[-1 15 27 6]
[12 6 2 3]
[-71 23 -32 -48]
[48 -33 27 5]
[-32 -1 38 -27]
|
[-1 15]
[12 6]
[-71 23]

[7 -30 38 6 9]
[-3 -42 11 -5 -6]
[-2 0 -66 -9 -5]
[-2 2 38 2 10]
[-8 47 -32 18 -5]
|
[7 -30]
[-3 -42]
[-2 0]

[-55 -7 -55 -28 22]
[49 38 -63 2 67]
[62 13 28 -11 -63]
[27 -31 54 -6 -17]
[42 -5 -64 30 6]
|
[-55 -7]
[49 38]
[62 13]

[15 -9 -15 8 68]
[-4 12 9 4 -1]
[-23 -10 36 13 0]
[3 1 -36 3 -4]
[-21 -40 7 -8 35]
|
[15 -9]
[-4 12]
[-23 -10]

[-55 45 -74]
[-43 -1 46]
[32 -54 45]
[29 46 -32]
[41 18 -45]
|
[-55 45]
[-43 -1]
[32 -54]

[14 -9]
[17 -6]
[-9 67]
[-28 -41]
|
[14 -9]
[17 -6]
[-9 67]

[-65 -12 -84]
[28 9 86]
[-58 -6 53]
|
[-65 -12]
[28 9]
[-58 -6]

[82 -42 -44 40]
[44 -25 -25 42]
[-11 9 22 50]
|
[82 -42]
[44 -25]
[-11 9]
---
[-17 13 11 -9 3 -21 -2 10 18 -6]
[53 13 -23 -8 31 4 -5 13 12 26]
[-66 -43 10 18 -33 -7 -20 -5 1 -32]
[5 -21 4 10 -3 -10 -15 -5 16 4]
[70 43 -25 -32 38 16 26 16 -19 62]
[-4 47 17 -39 -18 14 -36 13 12 19]
[32 34 -2 -17 35 -32 6 15 11 15]
[40 -1 -25 2 48 -43 37 4 -11 11]
[-20 -23 23 18 -56 60 4 -34 -8 -32]
|
[70 43 -25 -32 38 16 26 16 -19 62]
[53 13 -23 -8 31 4 -5 13 12 26]
[40 -1 -25 2 48 -43 37 4 -11 11]
[32 34 -2 -17 35 -32 6 15 11 15]
[5 -21 4 10 -3 -10 -15 -5 16 4]
[-4 47 17 -39 -18 14 -36 13 12 19]
[-17 13 11 -9 3 -21 -2 10 18 -6]
[-20 -23 23 18 -56 60 4 -34 -8 -32]
[-66 -43 10 18 -33 -7 -20 -5 1 -32]

[16 -6 12 14 7 26 -8 -12 -24 -6]
[17 -6 11 10 6 28 -8 -9 -25 -9]
[13 -3 -19 -79 -26 -66 46 66 29 -8]
|
[17 -6 11 10 6 28 -8 -9 -25 -9]
[16 -6 12 14 7 26 -8 -12 -24 -6]
[13 -3 -19 -79 -26 -66 46 66 29 -8]

[16 12 5 -13 -12 -18]
[3 6 2 5 -32 -4]
[39 19 20 3 -6 -18]
[-38 5 -48 -31 26 -29]
[0 6 4 -3 -14 8]
[-65 22 -41 -15 -20 -26]
[22 24 -4 13 -5 -20]
[-3 13 1 12 -14 -4]
|
[39 19 20 3 -6 -18]
[22 24 -4 13 -5 -20]
[16 12 5 -13 -12 -18]
[3 6 2 5 -32 -4]
[0 6 4 -3 -14 8]
[-3 13 1 12 -14 -4]
[-38 5 -48 -31 26 -29]
[-65 22 -41 -15 -20 -26]

[-11 22 3 -14 13 14 4 17 15 16 6 0 12 9 19 15]
[-1 -12 40 -9 2 43 0 -12 -11 28 71 -4 3 -12 0 -8]
|
[-1 -12 40 -9 2 43 0 -12 -11 28 71 -4 3 -12 0 -8]
[-11 22 3 -14 13 14 4 17 15 16 6 0 12 9 19 15]

[-73 -59 23 -50 -68 -41 -12 82]
[-27 -22 8 -18 -25 -15 -5 30]
[-35 -28 11 -24 -33 -20 -6 40]
[38 31 -12 26 36 22 7 -43]
[14 12 -4 10 13 8 2 -16]
[40 32 -12 27 37 22 7 -45]
[46 37 -14 31 43 26 8 -52]
[4 3 -1 3 4 2 1 -4]
|
[46 37 -14 31 43 26 8 -52]
[40 32 -12 27 37 22 7 -45]
[38 31 -12 26 36 22 7 -43]
[14 12 -4 10 13 8 2 -16]
[4 3 -1 3 4 2 1 -4]
[-27 -22 8 -18 -25 -15 -5 30]
[-35 -28 11 -24 -33 -20 -6 40]
[-73 -59 23 -50 -68 -41 -12 82]

[11 -6 2 19 7 -10 -1 12 7 -20 -25]
[40 -25 7 30 -13 -3 -86 57 -13 36 -24]
[-31 41 -28 -11 13 13 13 27 13 34 -25]
[-3 40 -17 8 0 4 7 -8 0 28 23]
|
[40 -25 7 30 -13 -3 -86 57 -13 36 -24]
[11 -6 2 19 7 -10 -1 12 7 -20 -25]
[-3 40 -17 8 0 4 7 -8 0 28 23]
[-31 41 -28 -11 13 13 13 27 13 34 -25]
---
[-3 19 -73 9 1]
[-27 39 53 29 45]
|
[-3 -27]
[19 39]
[-73 53]
[9 29]
[1 45]

[27 -20 35 3 -53 26 -16 1 17 -28 11]
[37 7 18 -2 -2 24 24 4 13 -31 0]
[-59 40 -19 -9 48 -20 0 -10 18 43 19]
[-58 28 0 64 7 8 -2 -31 -25 -24 39]
[-17 23 -6 -15 37 -24 10 -12 -12 -26 -29]
[23 4 -35 -79 36 -48 -8 15 16 10 -38]
[3 -13 -6 21 -49 -8 2 -2 25 63 17]
|
[27 37 -59 -58 -17 23 3]
[-20 7 40 28 23 4 -13]
[35 18 -19 0 -6 -35 -6]
[3 -2 -9 64 -15 -79 21]
[-53 -2 48 7 37 36 -49]
[26 24 -20 8 -24 -48 -8]
[-16 24 0 -2 10 -8 2]
[1 4 -10 -31 -12 15 -2]
[17 13 18 -25 -12 16 25]
[-28 -31 43 -24 -26 10 63]
[11 0 19 39 -29 -38 17]

[-8 -16 -24 -19 5 -62 7 6 3 -5 -16 23 0 4]
[17 11 -14 12 17 0 13 12 -12 -3 -1 -3 -7 8]
[-18 10 23 4 -1 33 1 -20 -3 8 4 -29 -18 5]
|
[-8 17 -18]
[-16 11 10]
[-24 -14 23]
[-19 12 4]
[5 17 -1]
[-62 0 33]
[7 13 1]
[6 12 -20]
[3 -12 -3]
[-5 -3 8]
[-16 -1 4]
[23 -3 -29]
[0 -7 -18]
[4 8 5]

[-7 2 -6 -2 -1 -1 0 -1]
[-49 14 -15 -41 -9 13 11 -34]
[-9 -4 1 15 -5 -51 44 26]
[10 19 -75 -4 -25 30 -6 10]
[12 -35 -2 48 -26 -10 -31 0]
[37 -2 -28 40 -19 -13 3 32]
[-22 0 -66 13 -30 1 -12 27]
[31 1 -42 19 -14 5 -9 47]
[4 20 -7 -4 -10 10 9 -21]
[19 53 -22 -7 11 -19 58 38]
|
[-7 -49 -9 10 12 37 -22 31 4 19]
[2 14 -4 19 -35 -2 0 1 20 53]
[-6 -15 1 -75 -2 -28 -66 -42 -7 -22]
[-2 -41 15 -4 48 40 13 19 -4 -7]
[-1 -9 -5 -25 -26 -19 -30 -14 -10 11]
[-1 13 -51 30 -10 -13 1 5 10 -19]
[0 11 44 -6 -31 3 -12 -9 9 58]
[-1 -34 26 10 0 32 27 47 -21 38]

[19 -44 -20 62]
[-50 21 35 -17]
[13 8 -15 -61]
|
[19 -50 13]
[-44 21 8]
[-20 35 -15]
[62 -17 -61]

[5 3 16 2 2 2 8 -33 12 -2 10 10 20 12 -48 -46]
[8 1 18 12 10 7 20 -59 21 11 37 17 21 -21 -73 -2]
|
[5 8]
[3 1]
[16 18]
[2 12]
[2 10]
[2 7]
[8 20]
[-33 -59]
[12 21]
[-2 11]
[10 37]
[10 17]
[20 21]
[12 -21]
[-48 -73]
[-46 -2]

[-30 25 23 -45 -20 -17 -31 20 27 15 -52 19]
[-13 19 22 -28 -20 0 61 18 21 -30 -29 26]
[-32 34 31 -55 -29 -12 17 29 37 -23 -67 31]
[-30 36 27 -56 -27 -11 8 30 38 -49 -81 28]
|
[-30 -13 -32 -30]
[25 19 34 36]
[23 22 31 27]
[-45 -28 -55 -56]
[-20 -20 -29 -27]
[-17 0 -12 -11]
[-31 61 17 8]
[20 18 29 30]
[27 21 37 38]
[15 -30 -23 -49]
[-52 -29 -67 -81]
[19 26 31 28]

[4 7 10 -5 5 -9 3]
[-1 -24 -48 14 20 -42 -15]
[5 1 -11 12 4 -4 7]
[2 4 15 67 28 -47 25]
|
[4 -1 5 2]
[7 -24 1 4]
[10 -48 -11 15]
[-5 14 12 67]
[5 20 4 28]
[-9 -42 -4 -47]
[3 -15 7 25]
